In the rows, 128 means zero.
Each name stands for a flat space through zero: a line, a plane or more. A row that begins with a name and a colon came from that space; any other row is followed by the name of the space it lies nearest, among the names in its block.
bz-sc: [ 97 179  88 161 110 170 152 133  59 108 141  66  74 173 150 167 160 132
 156 166  79 187]
bz-sc: [169 188 133  81 180  76  84 123 102  88 147 151 198 106  93 152 159 151
 134 134 158 114]
qb-sl: [124 188 116 130 129 141 132 128  55 124 152  73  99 129 125 175 157 124
 148 169 122 160]
jr-jj: [ 93 109 140  89 137 165 196  91 127 174 153 137 138  86 129 131 118 119
 123 153 106 103]
jr-jj: [250 236 107 151 135  96 118 172 155  92 133  88 131  89 108 149 193 127
 167 174 205 115]
ch-zf: [180 178  96 135 158 122 146 150 159  84 128 144 179 112 119 110 174 146
 140 142 140  92]
qb-sl: [189 174 130 148 142 130 131 128 160 105 173 155 134 124 155 150 142  80
 120 156 200 184]
bz-sc: [112  93 100 108 157 118 112 139  94 109 121 156 151 157 146 138 100 109
  68  85 120 112]
jr-jj: [ 55  90  93 140 130 153 166 138 142 111 104 157 112 144  98 128 107 120
  98 130  93  95]
ch-zf: [104 123 123 118 137 136 117 113  80 121 141 128 138 163 159 135 125 133
 120 111  94 162]
jr-jj: [107  97 130 145 146 165 157 131 104 145 139 132 159 117 158  76 126 119
 103 113 101  97]
qs-ms: [ 98 120  79 137 144 107 101 152 135  58  87 164 153 187 108 120 133 164
 116  93  85 112]
qb-sl: [149 112 118 149 125 132 139 147 166 125 115 140 131 124 137 102 124 118
 116 117 142 106]
jr-jj: [100  79 114 163 150 142  99 148  84 102 115 147 176 180 177  57 121 141
  90  61  76 118]
qs-ms: [143 143 108 123 151 119 124 133 136  95 131 154 161 140 132 126 140 134
 120 121 129 126]
qs-ms: [ 84 101 132 148 120 117 105 133 158 103  96 157 137 151  93  95 123 163
 140 111  99 116]
jr-jj: [178 170  99  91 134  78  98 125 165  81 118 153 137 156 119 184 138 142
 140 125 155 158]
qb-sl: [123 114 133  97 128 134 151 118 111 164 133 112 117 100 128 146 113 114
 115 133 130 104]
jr-jj: [202 178 144 136 155 140 141 108 159 113 192 166 177 117 183 121 157  98
 133 149 182 188]
qs-ms: [ 67  92 143 165 120 160 142 114 154 122 128 164 136 150 129  79 122 141
 136 124  88 145]
qb-sl: [113 112 114 134 117 136 139 144 114 140 102  99 114 125 121 113 128 142
 129 120  99  89]
jr-jj: [ 94  78 107 172 126 158 166 157 172 125 113 163 105 126 119 106  96  80
  76 125 145  94]
qs-ms: [ 81 145 176 129 135 130 116 107  96 142 156 127 125  95  76 136 132 128
 145 169 139 139]
ch-zf: [194 132 153 185  98 138 122 146 176 147 142 114  96 120 171 102 128  88
 134 132 191 168]
bz-sc: [104 133  86 195 115 180 164 148 129  95 117 115 121 178 167  81 158 148
 146 127  64 146]
bz-sc: [168 126  96 139 126 104 109 160 157  98  93 131 135 150 136 117 132 139
 121  97 134 106]
qs-ms: [151 136  78  84 143 104 122 134 115  98  99 125 157 159 145 145 139 166
 127  93  87 104]
ch-zf: [116 164 109 114 100 118 121 117 118 112 102  87 105 160 113 152 159 193
 194 140  68 151]
qs-ms: [ 97 145 191 105 162 126 117 104  66 162 183 131 143  58  78 151 120  91
 109 173 178 121]
ch-zf: [ 85  63 102 117 123 138 150 129 151 133 108 165 105 153 136 143  77  96
  74 100 119 116]
ch-zf: [134 169  88 120 153 111 124 171  64 107 111  83 121 103  78 164 148 125
 110 147 137  62]
qs-ms: [155 144 102 204  94 127 113 171 185  88 102 124  75 166 126 125 136 112
 138 135 160 162]
bz-sc: [ 96  74 123 148 123 151 148 137 143 141 117 147 119 135 141 100  99 106
  93 107 118 108]
qs-ms: [105  53 175 104  98 135 141  99 163 198 106 126 131 101 138  74  97 156
 144  96  93  91]
bz-sc: [ 78  87 137 109  89 140 138 126  72 192  94  52  68 115 113 137 105 146
 139 122  77  91]
ch-zf: [ 99 148  79 117 124 130 129 153  40 120 105  61  81 149 112 183 132 132
 118 135  91 110]
bz-sc: [135 157 162 158 110 155 157 105 176 141 162 136 114 105 125 117 148 120
 170 179 152 173]
qb-sl: [164 145 138 158 135 129  93 161  43 144 150  71 106 119 158 136 128  80
  95 123 173 138]
qb-sl: [177 165 123 152 100  81  52 162 105 104 100  75  84 160 121 158 140 140
 151 116 157 161]
jr-jj: [159 141 113 104 136  97 104 120 156  95 128 163 145 159 140 157 125 131
 125 112 145 162]
ch-zf: [101  95 167 109 136 138 153 104 156 165 142 160 147  80 104 107 108 118
 120 139 140  97]
qs-ms: [ 87 118 192 126 124 135 125  97 127 165 149 134 133  85  90 107 123 136
 151 155 132 128]
ch-zf: [116 161  46 124  96 167 214 145 130 126  90  60  69 138 123 164 160 158
 166 166  58  94]
ch-zf: [132 100 169 143 109 120 110 129 149 162 130 128 100 104 118 122 100  98
 117 128 174 132]
qb-sl: [ 53  52 169 121 142 173 150 104  63 189 141 124 163 104 153  58 102 133
 100  98  66  84]
qb-sl: [ 92  85 149 120 114 137 141  99 179 140 112 163 153 136 128  80 120 171
 155 109  79 122]
bz-sc: [173 109 132 121 119 111 113 118 186 124 130 167 135 152 170 128 108 112
 117  99 159 167]
qb-sl: [ 87 144  92 142 129 136 147 131 157  78 103 150 141 158  94 116 154 176
 158 140  73 119]
bz-sc: [139 143 103 159 136 145 137 134 148  90 142 156 136 164 161 123 139 113
 119 128 132 169]
jr-jj: [155 165 119 149 165 175 189 135 114 128 168 125 181  84 154  84 172 117
 127 159 127  95]
[134 189 111 170 158 143 109 157  33  93 166  93 124 139 138 152 158  93
 107 155 150 160]
qb-sl
[ 96 206  84 168 163 136 111 152  57  43 147 124 139 170 100 157 177 136
 133 164 109 164]
qb-sl
[ 96 105 131 177 148 187 176 126 139 126 164 169 151 127 162  79 125  88
  95 137 125 138]
jr-jj
[166 133 134 142 121 139 163 148 161 160 132 111 106  71 116 125 127  91
 119 156 181  87]
jr-jj
[164 139 126 128 104 111 117 134 155 132 111 107 108 132 132 135 134 142
 153 125 137 135]
bz-sc
[143 158 131 167 146 144 115 136  96 103 151 123 163 142 158  89 163 137
 140 128 117 152]
jr-jj
[164 171  93 146 124 105  92 160 103  86 109  94 113 163 132 150 153 141
 140 122 131 144]
ch-zf
[ 42  58 150 155 100 159 130 138  66 184 120  90  50 123 115 137  71  78
  81 125 122 119]
qs-ms
[151 129 128 127 128 134 138 129 132 139 137 124 126 119 148 130 126 111
 120 129 145 130]
qs-ms
[ 38  93 113 123  94 121 125 142 104 140  68  89  61 136  52 155 104 158
 137 133  76  81]
jr-jj
[ 58  90 160 139 110 150 131 117  91 168 130 108  90 117 107 125 100 116
 120 137 110 128]
qs-ms
[151 158 142 128 154 112  92 125  96 109 168 145 141 132 138 159 127  91
 104 135 181 175]
qb-sl
[ 93 105  74 113  95 137 185 144 174 135  72 111  66 128  86 164 110 137
 130 142  96  73]
ch-zf
[170 138 168 133 137 136 110 123  71 169 180 100 120 102 176 139 118  69
 100 132 187 166]
qb-sl
[108  88 158 115 101 121 121 120 131 175 106 105 104 108 112 116 104 141
 138 115 117 102]
qs-ms
[170 131 155 167 105 160 163 130 169 169 151 110 106  90 159  97 134  94
 140 153 169 138]
ch-zf
[159 126 117  99 122 143 162 106 146 147 131 120 149 133 180 114 140 152
 150 114  93 132]
qs-ms
[121  75 139 118 110 131 151 128 172 170 117 142  92 101 120 137  81  87
  94 123 162 102]
jr-jj
[ 72  92 175 124 147 137 121 118  83 165 153 140 129  86  95 125  94  88
  86 137 153 106]
qs-ms
[142 111 128 120 151 112 116 131 151 113 131 173 163 127 130 118 115 114
  97 107 153 115]
bz-sc
[133 107 160 110 128 106  91 115 117 145 134 137 136 128 135 128 107 123
 118 105 145 142]
qb-sl
[120 149 107  94 119 116 146  86 216  81 103 179 179 169 119 109 166 228
 208 125  48 148]
ch-zf

Rows lie near named flat spaces through zero. A row that begins with a name and a colon came from that space; any other row is followed by the name of its block's space that it lies nearest.
rh_fl: [178 138 180 112 158 123 142 181 105 142 106 102 130 134  71  96 119  92
 192 109 110  80]
hp_zn: [ 77 168 153  72 134 161  58 103 171 104 147  85  97 157 111 207  61 109
 184 204 175 158]
rh_fl: [163 151 144 126 100 133 105 135 100 158 115  74 139 133 101 159  95 104
 160 174 119 105]
lh_bt: [161 152 111 148 168 151 120 171 136  90 107 131 122  78 113 139 109 113
 120 125 141 119]
lh_bt: [180 156 135 119 148 125 155 160 130  77 126 162 108 106  90 121 149 132
  94 100  85 101]
rh_fl: [ 67 114  98 119 140 208 121 113 148 164 142 142  88  84 186 157  83 151
 118 144 184 169]
dn_nt: [188 159  57 136 125 148 192 133 124 154  95 106 148 112 148 125 133 111
  91 147 127  97]
rg_hn: [161 146 134 136 127 111 147 137 133 121 123 141 132 140 109 119 145 135
 110 130  93 110]
lh_bt: [169 116 164  87  48  54 151  98  63  85 161 152 118 147  84 105 164 136
  83  69  29  95]
lh_bt: [115  73 121 192  83  60  21 107 142  56 163   3 190 177  88 173  86  99
 154 139 104 165]
dn_nt: [133 160 110 156 123 153  94 133 124 131 107 142 121  76 146 166  86 132
 105 172 154 137]
rg_hn: [117 127 144 181 134 127  68 147 113 120 117 153 137  86 133 149 132 143
 124 143 148 146]
rg_hn: [125 130 152 142 155 131 116 149 164  95 140 155 107 124 106 126 115 147
 118 116 106 137]
rg_hn: [123 124 119 236 183 166  72 172 215  99 142 133 134 115 120 175 131 182
  94 168 113 175]
rh_fl: [157 153 182 122 133 102 126 157  78 180  74 128 144 121 108  88 100  87
 197 140 148  82]
lh_bt: [122 146 185  56  56 131 179  81  84 213 148 190  80 158 136 114 141 171
 110 142  74 104]
lh_bt: [138 116 154  97  64 139 162  97 114 198 159 106 106 170 120 128 102 152
 123 143  63 113]
dn_nt: [118 127 189  74 155 110 136 150  76 147 103 149 124 128 111  79 152  90
 207  89 166  96]
hp_zn: [126 122 179 143 163  84 130 155 119 111 119 194 140 140 110  82 212 145
 138  88 118 119]
lh_bt: [109 114 162  97  87  90 122  91 151 107 162 114 107 176 103 117  62 129
 132 117  79 133]
rg_hn: [170 130 118 111  89 122 179 121  90 184 106 101 133 127 131  93  81 103
 132 123 105  87]
dn_nt: [111 130 133 162 167 182 104 159 148 160 120 137 120  99 143 150 125 148
 142 157 161 147]
rh_fl: [157 121 144 158 184  83 137 177 125  87 102 146 164 132  99  78 196 109
 149  78 128 106]
dn_nt: [ 60 111 141  97 132 118 100  83 220  86 184  89 113 219 115 154  95 139
 150 148 119 176]
lh_bt: [168  80 102 115  58  94 169 111  26 141 134 106 150 102 134  91 164 109
  99  56  91  95]
tz_rl: [122 129 174 108  99 138 135 121 102 172 137 167  95 120 127 120 114 154
 125 129 101 119]
rh_fl: [186 101  89 123 112 136 143 144 103  84 158  46 147 132  88 155 171 107
 113  93  82 111]
tz_rl: [136 122 117 110 119 103 151 128  52 125 105 173 142  87 151  95 199 114
 116  79 156 107]
dn_nt: [ 60 117 121 129 136 158  86 104 141 133 149 147 123 128 167 171 174 157
 128 155 180 176]
dn_nt: [144  68 180 110  88  80 157 123 114 111 180 120 113 172  78  75 130 144
 121  46  24 112]
tz_rl: [103 148 240  35  66 100 146  82 118 155 169 201  52 180  93 106  87 166
 132 124  49 111]
rg_hn: [108 127 167 152 152 121  84 143 148  90 151 171 123 136 108 152 193 167
 119 130 114 153]
dn_nt: [144 135 119  74  87 109 165  96 115 122 138 110 115 149 119 117  96 109
 118 115  99 107]
lh_bt: [127  96 113 119 113 120 166 114 120 151 140 112 139 152 140 100 151 129
 125  99 113 123]
rg_hn: [ 94 119  89 147 141 146  91 117 144 117 128  94 148 123 156 164 130 118
 138 154 183 161]
tz_rl: [166 139 174  68 138 153 166 159 122 151 125  96  86 131  77 100  46  93
 182 107  97  82]
rh_fl: [ 77 170 139 143 128 119  92  89 199 123 131 179 116 162 152 161 106 168
 103 202 141 168]
hp_zn: [138 107  93 139 111 118 113 129  96 122 104  66 148  90 137 114  41  72
 151 109 160 119]
hp_zn: [136 151  82 162 118 161 110 129 100 175  88 112 150  77 171 160 104 115
 123 182 184 130]
rg_hn: [167 158  69 155 110 128 148 125  91 161  80 118 165  93 164 133 136 107
 103 162 159 108]
tz_rl: [106 164 138 168 136 140  33 135 140  86 120 148 122  83 128 200 100 140
 119 189 166 162]
tz_rl: [158  96  70 139 169 115 158 160  97  97 103  80 180 110 132  93 191  75
 149  66 168 109]
tz_rl: [138 116  91 146 180 140 149 151 195 108 126  64 148 160 116 115 100 101
 153 123 136 132]
rh_fl: [146 116 162  76  87  81 186 109  78 151 124 157 114 141 119  57 114 114
 131  71  87  87]
rh_fl: [ 74 117 114 100  73 133 145  60 145 143 163 174  88 135 176 131  91 172
  69 131 113 160]
hp_zn: [155 104 158 147 185  77 187 170 151 121 113 155 155 174  98  33 193 124
 151  59  92  98]
lh_bt: [106 132 112 143 157 160 121 136 145 158 111 124 134 118 155 136 123 127
 148 154 177 142]
rg_hn: [231 174 122 138  80  51 177 124  97 135  95 103 181 180  86 108 172 106
 104 153  51  63]
hp_zn: [115 179 139  29  85 172 162  83  82 190 132 163  86 133 153 167 163 139
 127 176 150 112]
dn_nt: [106 119 104  91  92 190 151  97 107 177 156 134  91 107 166 160 128 156
  99 139 133 141]
hp_zn: [104 155 160  62 143 144 113 118 161 112 144 101  99 169  99 156  92 108
 179 157 142 131]
rh_fl: [128 133  42  86  97 116 165  74 128  77 148 106 143 147 157 154 183 117
  71 119 136 138]
tz_rl: [172 153 130  57 161 136 211 160  87 141  82 149 102  88 119  56  92  71
 160  70 149  65]
tz_rl: [164  94 159  43  75  93 208 108  64 158 155  98 121 181  92  70 162 106
 151  58  58  74]
hp_zn: [148 140  89 197 125 165  94 149 116 139 109 131 139  59 152 171 115 145
  87 166 145 141]
hp_zn: [138 144 114  67 118 155 179 109 140 160 134  92 110 161 127 127  99 109
 145 142 123 109]
dn_nt: [136 107 117  95  72  62 154  92  31 110 129 164 155 122 145  96 236 120
  96  66 122 108]
rg_hn: [119 141 146  97 140  76 100 119 153  38 136 119 129 158  90 128 112  97
 147 111 127 130]
hp_zn: [ 85 140 157 100 122 119  85 105 129 116 137 137 120 146 128 155 131 127
 154 154 157 147]
[125 150 111 130 121 128 126 110 158 120 128 125 127 141 135 147 105 132
 110 161 127 137]
tz_rl
[140  83 141 143 124  62 180 131  95 131 122 173 156 145 132  38 201 135
 113  44  93 106]
hp_zn
[ 84 170 123 114 148 121 124  99 173 127 110 180 122 146 163 132 124 138
 124 172 176 149]
rh_fl
[110  82 113 135  86 118 136  93 133 115 182 127 126 156 136 137 173 171
  76 100  75 154]
dn_nt
[125 119 125 184  80 148  60 121  87 153 140 116 143  94 142 196 153 162
 100 177 125 153]
tz_rl
[ 86 111 189 130 129 126  78 132  95 126 152 189 115 120 125 146 214 171
 135 118 133 151]
rg_hn
[128 131 113 175 162 135 109 147 174 125 115 101 150 138 127 137 110 124
 141 156 143 142]
hp_zn
[174 131 115 207 146  92 116 164 134  99 101 133 169 111 112 113 149 129
 102 122 105 118]
dn_nt
[122 101 115 211 173 127  84 167 144  96 123 135 161 101 132 134 177 145
 119 116 147 155]
rh_fl
[145 145  99  92  82 148 158  96 126 139 140 109 102 124 136 146  70 126
  94 144 103 119]
dn_nt
[132 119 108 113 100 124 155 108 101 152 125 122 132 124 148 114 126 122
 117 117 128 119]
hp_zn
[163 110  85 162 135 115 171 145 108 163  88  99 167 112 149  75 112  96
 134 104 142 102]
hp_zn
[141 108  79 148 173 162 155 159 160 122 116  84 133 105 136 107  80 101
 138 102 151 127]
lh_bt
[117 124 169 222 174 132  54 178 156 135 110 145 147 108 117 141 123 152
 152 161 142 152]
rh_fl
[128 138 102 112  87 163 141  99 118 153 147 130 107 117 150 166 127 153
  85 155 114 136]
hp_zn
[ 81 139 110 122 118 141 121  87 176 120 149 160 106 142 161 155 114 163
  90 160 137 166]
rh_fl
[118 170 146 109 171 131 134 142 147 100 110 204 103 109 130 121 150 138
 120 130 153 127]
lh_bt
[130 122 152 155 105 164  96 137 123 171 143 110 114 117 120 164  96 154
 130 164 105 137]
tz_rl
[142 114 108 229 175 147 108 165 229 110 141  96 149 152 111 145 109 164
 104 157  89 159]
dn_nt
[137 141 196  68 165 110 124 162 112  84 124 141 101 130  70 100 119  91
 190  84 128  97]
hp_zn
[101 170 126 121 121  86  60  95 162  35 136 139 132 146 116 184 124 123
 111 171 146 158]
tz_rl
[136 143 161  60  86 122 199  92 139 176 145 148  86 179 119  92  83 142
 120 127  67 100]
tz_rl
[ 94 133  85 126 175 164 130 133 141 126 109 142 131  97 172 134 147 118
 135 131 207 148]
rh_fl
[ 86 123 133 116 130 148 130 107 153 175 129 125 118 149 155 125  93 134
 153 154 156 145]
lh_bt
[156 159 109 146 154 180 108 170 115 127  93 121 110  45 129 153  56 104
 132 148 165 117]
lh_bt
[109 156 153 103 203 166 137 163 168 138 106 153 104 125 125 114 112 116
 179 138 177 125]
rh_fl
[120 164 168 110 165 153 118 136 232  90 166 133  86 189  79 167 106 162
 129 171  80 146]
rh_fl
[127 126 141 120 165 145 153 141 202  96 164 138 100 168  99 125 136 158
 113 114  81 139]
rg_hn

Rows lie near named flat spaces through zero. A row that begins with a name and a colon came from that space; any other row is followed by the name of its block's space that it lies nearest.
dq-cl: [ 87  94 132 140  79 165 183  75  55 127 150 116 147 118 113 194 110  99
 252 182 132 147]
ph-nf: [143  97 150 114 128 127 124 112 154 181 118 113 128 141 119 110 138 150
 124  69 123 148]
dq-cl: [105 176 136 130 186 101  83 112 112 155 132 124 130 136 106 130 127 137
  61 141 127 170]
tp-lc: [156 157  95 126 115 136 120 160 143 124 122 136 119 138 152  66 149  91
 122 144 125 100]
lb-dl: [129 126 149 137 123 105 137 130 155 126 115 128 164 127 114 129 117 169
 101  84 142 143]
fb-lg: [126 134 142 113 160 157 107 123 112 126 140 110  65 120 124 149 152 103
 105 154  91 103]
tp-lc: [129 134 139 123 128 137 122 126 134 149 118 121 117 131 124 115 140 113
 125 120 114 130]
tp-lc: [120 114 133 119 144 109 113 113 122 148 148 124 149 142 129 131 121 155
 142 126 149 165]
fb-lg: [110 139 101 147 102 144 149 139 113 111  87 160 104 107 133 147 108  72
 148 148 106 101]
lb-dl: [ 78 114 202 138 128 102 142  77 125 175 116 108 196 129  77 178 102 182
 142  78 145 214]
tp-lc: [163 137  47 123 136  84  99 182 145  86 154 171 154 150 190  64 114 142
 132 162 182 116]
ph-nf: [116 145 128 151 123 132 147  87 106 169 102 122 139 124  85 141 119 122
  99 104 112 148]
dq-cl: [ 92 145  96 154 149  87 126 109  88 111 130 159 164 122 116 173  78 151
 117 155 158 165]
dq-cl: [100 143 119 152  91 147 164  83  80 168 110 125 155 128  98 139 117  87
 176 145 122 158]
ph-nf: [143 101 157 105 130 142 121 152 158 107 140 115 102 125 146 128 148 138
 138 118 119 101]
ph-nf: [111  95 164 111 127 124 117 116 148 184 106 127 128 137 127 129 124 129
 162  85 122 168]
ph-nf: [126 188  81 150 124 107 124 163 118  79 127 158 156 127 146 100 116 105
 111 181 151 116]
fb-lg: [176 130  81 123 124 146 126 167 145  89 132 138  81 123 158  93 148 107
 100 140 114  56]
lb-dl: [114  71 111 142  77 130 179  84  97 153 127 137 170 130 119 160  93 140
 220 112 152 158]
dq-cl: [105 165 166 130 112 134 130 119 122 155 126 106 168 140 113 104 145 104
 157 144 131 167]
fb-lg: [112  97 119 137  65 137 168 140 132 123  95 157 149 120 148 134 103  95
 223 124 136 127]
tp-lc: [135 140 178 110 162 144 114 130 124  77 193  77 117 125 119 151 166 166
  96 165 126 107]
dq-cl: [180 121 101 103 164 134  88 170 171 119 124 135  51 129 158  88 156 124
  55 105 101  67]
lb-dl: [ 83 164 193 120 153 149 100 111 125 186  87 110  91 122  96 142 146  76
 107 123  76 160]
ph-nf: [117 175 123 137 137  95 107 152 144 127 111 147 164 136 134  94 119 124
 102 132 147 154]
lb-dl: [122  86  69 145  60 178 185  96  75 155  96 153  94 116 134 149 108  48
 232 148 102 102]
lb-dl: [144 128 121 125 126 116 120 119 143 177 118 125 146 147 124  86 134 136
 117  92 135 152]
dq-cl: [151 142 147 134  86 153 152 121 159 190  83 108 136 137 104  69 158  97
 117  68 100 126]
ph-nf: [112 113 219  82 183  95  65 165 191 124 150 108 133 140 149 128 145 184
 114 102 143 168]
tp-lc: [131 136 160 106 174 117  89 148 148 104 157 111 111 130 137 131 147 159
  86 136 129 125]
fb-lg: [122 119 183 112 121 142 127 176 174  75 115 126 101 107 146 147 141 124
 133 121 109  90]
tp-lc: [161  89 148 103  91 203 160 105 108 136 173  70  87 133 130 118 186  98
 197 152  98  83]
fb-lg: [127 124 130 106 128 134 105 162 144 122 129 138 107 135 166 103 140  96
 168 152 126 121]
fb-lg: [226  95 120  77 149 152  98 190 192  75 193  92  67 144 183  56 199 164
  87 121 125  34]
ph-nf: [174  66 118 101  82 147 138 153 184 172 102 135 108 145 167  62 148 110
 186  64 121 106]
fb-lg: [161 109 169 102 152 127 111 141 165 111 169  90 125 137 131 115 162 185
  92 103 135 114]
lb-dl: [103 117 143 131 110 150 143 113 112 145 105 131 110 117 119 156 121  92
 167 131 105 132]
ph-nf: [ 62 149 170 159 105 160 164  82  88 163  62 130 112  96  71 200 106  67
 142 124  76 149]
lb-dl: [176 109  64 128 104 125 139 144 139 126 134 145 131 142 157  76 130 129
 139 118 146  99]
dq-cl: [113  83  76 165  93 113 184  93  89 110 112 166 157 108 113 196  63 153
 163 114 151 131]
fb-lg: [103 102 184  96 117 149 114 164 156 113 122 127  99 122 163 139 141  94
 205 145 113 124]
dq-cl: [144 149 160 120 139 115 108 149 176 146 113 115 140 138 123  84 150 145
  77  85 125 135]
lb-dl: [171 149  86 127 151 103 107 142 139 118 160 125 145 148 140  75 141 162
  72 130 155 119]
tp-lc: [ 88  85 130 170  68 149 214  53  68 141 107 129 164 102  74 221  80 133
 196 111 125 149]
tp-lc: [148 112 175  98 121 186 133 102 116 155 174  61  98 140 118 113 191 112
 164 145 100 114]
[145  62 185 103 116 168 153 101 134 129 166  76 105 124 115 165 157 164
 164 102 112 109]
fb-lg
[ 82 137 128 129 164 117 110 101  69 110 168 128 133 125 123 187 107 133
 153 198 144 164]
dq-cl
[127  70 197  81 183 152  97 110 126 115 193  77  68 124 128 191 159 176
 131 136 109 120]
dq-cl
[ 72 110 193 122 133 130 130  93 107 152 131 111 145 123 105 188 115 136
 180 132 127 184]
lb-dl
[141  95 141 117  83 189 158 105 124 183 102 107  81 127 120 115 158  68
 184 105  80 104]
tp-lc
[ 93 144  99 144  87 120 139 162 129 119  73 185 140 119 159 119  93  60
 196 153 132 135]
fb-lg
[153  94  73 140  61 161 186 107  90 121 151 127 146 133 141 115 128 104
 220 156 143 102]
tp-lc
[141  90 107 137  54 186 192  89  94 165 117 114 119 127 117 124 139  76
 219 126 105 107]
tp-lc
[118  92 186  71 149 136  76 171 171 134 147 118  92 143 181 110 157 114
 196 140 125 140]
lb-dl
[158  77  66 114 150 179 125 102  84 136 139 132   5 113 139 165 137  87
 122 149  75  58]
dq-cl
[131 134  97 120 118 131 114 162 135 121 117 155 110 133 166  95 129  83
 162 156 128 113]
fb-lg
[ 83 172 158 135 142  90 101 160 151 118  94 156 163 125 134 128 105 120
 118 133 142 169]
fb-lg
[127 169 104 138 164  94 100 115 115 152 135 132 155 144 115 105 121 146
  72 133 146 164]
fb-lg
[180  87 100 118  90 145 146 135 161 165 113 128 116 142 146  70 146 122
 149  74 123 101]
ph-nf
[133 168  51 170 113  98 141 129 120 146  72 179 152 126 118  98  90 105
  80 109 135 131]
dq-cl
[116 206  96 153 120  97 118 172 138 101  97 165 170 130 141  81 114  94
 101 159 147 134]
ph-nf
[158 138 104 141 122 118 140 144 146  99 125 134 137 123 127 111 127 150
  81 109 135  97]
fb-lg
[ 95 125 152 134 129 132 133  99 111 161 107 127 128 122 104 161 115 116
 141 118 114 159]
ph-nf
[172 144  58 150  63 150 168 159 141 120  88 156 125 127 149  60 134  69
 141 122 119  70]
ph-nf
[ 92 173 167 118 190  71  68 153 143 105 152 132 170 139 136 132 118 171
  89 156 165 185]
ph-nf
[141 140 148 117 172 132 103 118 127 126 155  98 101 129 112 135 153 153
  64 128 114 119]
fb-lg
[105 170 118 143 165 100 105  96  98 163 127 129 152 137  98 132 114 138
  80 137 136 178]
fb-lg
